Below is a small trained network, with its code and all its weights. Each question gives an input and a target symbol and asks what happens when units are switched off, that is, made to give their printed mean instead of their output.

import numpy as np


def w(rows, s, z=0):
    codes = np.array(rows[::2]) - 128.0
    scale = np.full(codes.shape[1], s)
    scale[-1] = z or s
    return codes * scale


def norm(h):
    return h / np.sqrt((h * h).mean(-1, keepdims=True) + 1e-5)


def f(y):
    return np.maximum(y, 0)


def softmax(a):
    e = np.exp(a - a.max(-1, keepdims=True))
    return e / e.sum(-1, keepdims=True)


def log_softmax(a):
    a = a - a.max(-1, keepdims=True)
    return a - np.log(np.exp(a).sum(-1, keepdims=True))


def net(x, mask):
    ids = ['ΛΣαβτω'.index(c) for c in x.split()]
    T = len(ids)
    res = E[ids] + P[:T]
    q, k, v = (norm(res) @ M[0].T for M in (Q, K, V))
    z = softmax(np.where(np.tri(T) > 0, q @ k.T / 2**0.5, -1e9)) @ v
    res = res + np.where(mask[0], z, O[0][:, -1]) @ O[0][:, :-1]
    y = f(norm(res) @ A[0][:, :-1].T + A[0][:, -1])
    res = res + np.where(mask[1:13], y, B[0][:, -1]) @ B[0][:, :-1]
    return log_softmax(norm(res)[-1] @ U[:, :-1].T + U[:, -1])


Q, K, V, O, A, B = {}, {}, {}, {}, {}, {}
E = w([
[2,127,134],'Λ',
[169,112,91],'Σ',
[89,117,86],'α',
[102,134,76],'β',
[111,170,182],'τ',
[112,136,74],'ω',
],0.021)
P = w([
[56,3,192],'0',
[93,38,165],'1',
[110,57,154],'2',
[127,71,147],'3',
[128,84,125],'4',
[137,95,116],'5',
[143,107,106],'6',
[145,119,94],'7',
],0.0045)
Q[0] = w([
[2,111,102],'head 0',
[175,74,90],'head 0',
],0.011)
K[0] = w([
[55,128,157],'head 0',
[149,92,2],'head 0',
],0.0051)
V[0] = w([
[74,225,113],'head 0',
[101,178,2],'head 0',
],0.0077)
O[0] = w([
[161,32,2,254],'head 0',
[126,83,224,152],'head 0',
],0.0081,0.0017)
A[0] = w([
[143,99,205,151],'neuron 0',
[92,202,137,127],'neuron 1',
[112,144,44,141],'neuron 2',
[174,230,106,49],'neuron 3',
[124,120,67,117],'neuron 4',
[74,111,93,115],'neuron 5',
[32,127,134,109],'neuron 6',
[122,130,87,166],'neuron 7',
[105,219,76,2],'neuron 8',
[243,200,72,127],'neuron 9',
[169,230,89,58],'neuron 10',
[248,146,71,92],'neuron 11',
],0.011,0.0059)
B[0] = w([
[191,123,61,166],'neuron 0',
[64,87,254,225],'neuron 1',
[27,79,127,236],'neuron 2',
[174,167,16,173],'neuron 3',
[60,151,166,191],'neuron 4',
[199,173,143,230],'neuron 5',
[192,215,141,254],'neuron 6',
[135,78,150,206],'neuron 7',
[214,87,93,173],'neuron 8',
[38,86,142,172],'neuron 9',
[158,128,2,176],'neuron 10',
[216,229,173,157],'neuron 11',
],0.0075,0.0054)
U = w([
[68,169,224,149],'Λ',
[167,102,137,253],'Σ',
[115,128,130,65],'α',
[107,157,34,148],'β',
[98,253,104,162],'τ',
[116,60,185,37],'ω',
],0.019,0.0042)

Each question gives the input, a string of symbols that net reads in full, and the target symbol t.
The units are the heads (2 rows each of Q, K, V and O) and the neurons (one row each of A and B). Each row of codes is followed by its name. A weight is (code - 128) times the scale printed after its matrix; where a second scale follows, it is the last column's (O, A, B and U).
mask holds one flag per unit, heads first, then neurons. A switched-off unit (its flag False) gives its mean, the last column of its rows in O or B, instead of its output. The means were averaged over made-up inputs and are rounded, as every weight is.
A unit's drop is (log p(t) with every unit on - log p(t) with that unit switched off) / (log p(t) with every unit on - log p(t) with every unit switched off).
The circuit of an input: a set's keep is (log p(t) with only the set's units on - log p(t) with every unit switched off) / (log p(t) with every unit on - log p(t) with every unit switched off). Starting from the 12 units with the biggest drops (on a tie, the unit counted first), units are removed one at a time, each time the one whose removal leaves the highest keep (on an exact tie, the one counted first), for as long as the keep stays at least 0.8.
units of the circuit, in order: the units of the circuit, biggest drop first
unit that matters most: the unit with the biggest drop
top k neurons: the k neurons with the biggest drops, biggest first
drop when u is switched off: that unit's drop, to one decimal
input ω α α, target Σ: top 4 neurons	[neuron 1; neuron 4; neuron 2; neuron 9]
input Σ α β, target τ: units of the circuit, in order	[neuron 1; neuron 6; head 0]
input α Λ Σ τ τ Σ, target τ: top 2 neurons	[neuron 11; neuron 1]
input Σ α ω, target τ: top 2 neurons	[neuron 1; neuron 6]
input Λ τ β τ, target τ: unit that matters most	neuron 3
input Σ α α, target τ: units of the circuit, in order	[neuron 6; neuron 1; head 0]
input α α ω, target Λ: top 3 neurons	[neuron 10; neuron 3; neuron 8]
input Σ τ Σ τ τ, target β: top 3 neurons	[neuron 10; neuron 3; neuron 8]
input Λ τ τ Λ, target τ: top 4 neurons	[neuron 6; neuron 1; neuron 5; neuron 9]
input β Λ ω Σ β β α, target ω: drop when head 0 is switched off	0.5
input Σ α τ ω, target Λ: drop when neuron 6 is switched off	0.0
input β β Λ α, target ω: drop when neuron 6 is switched off	0.0
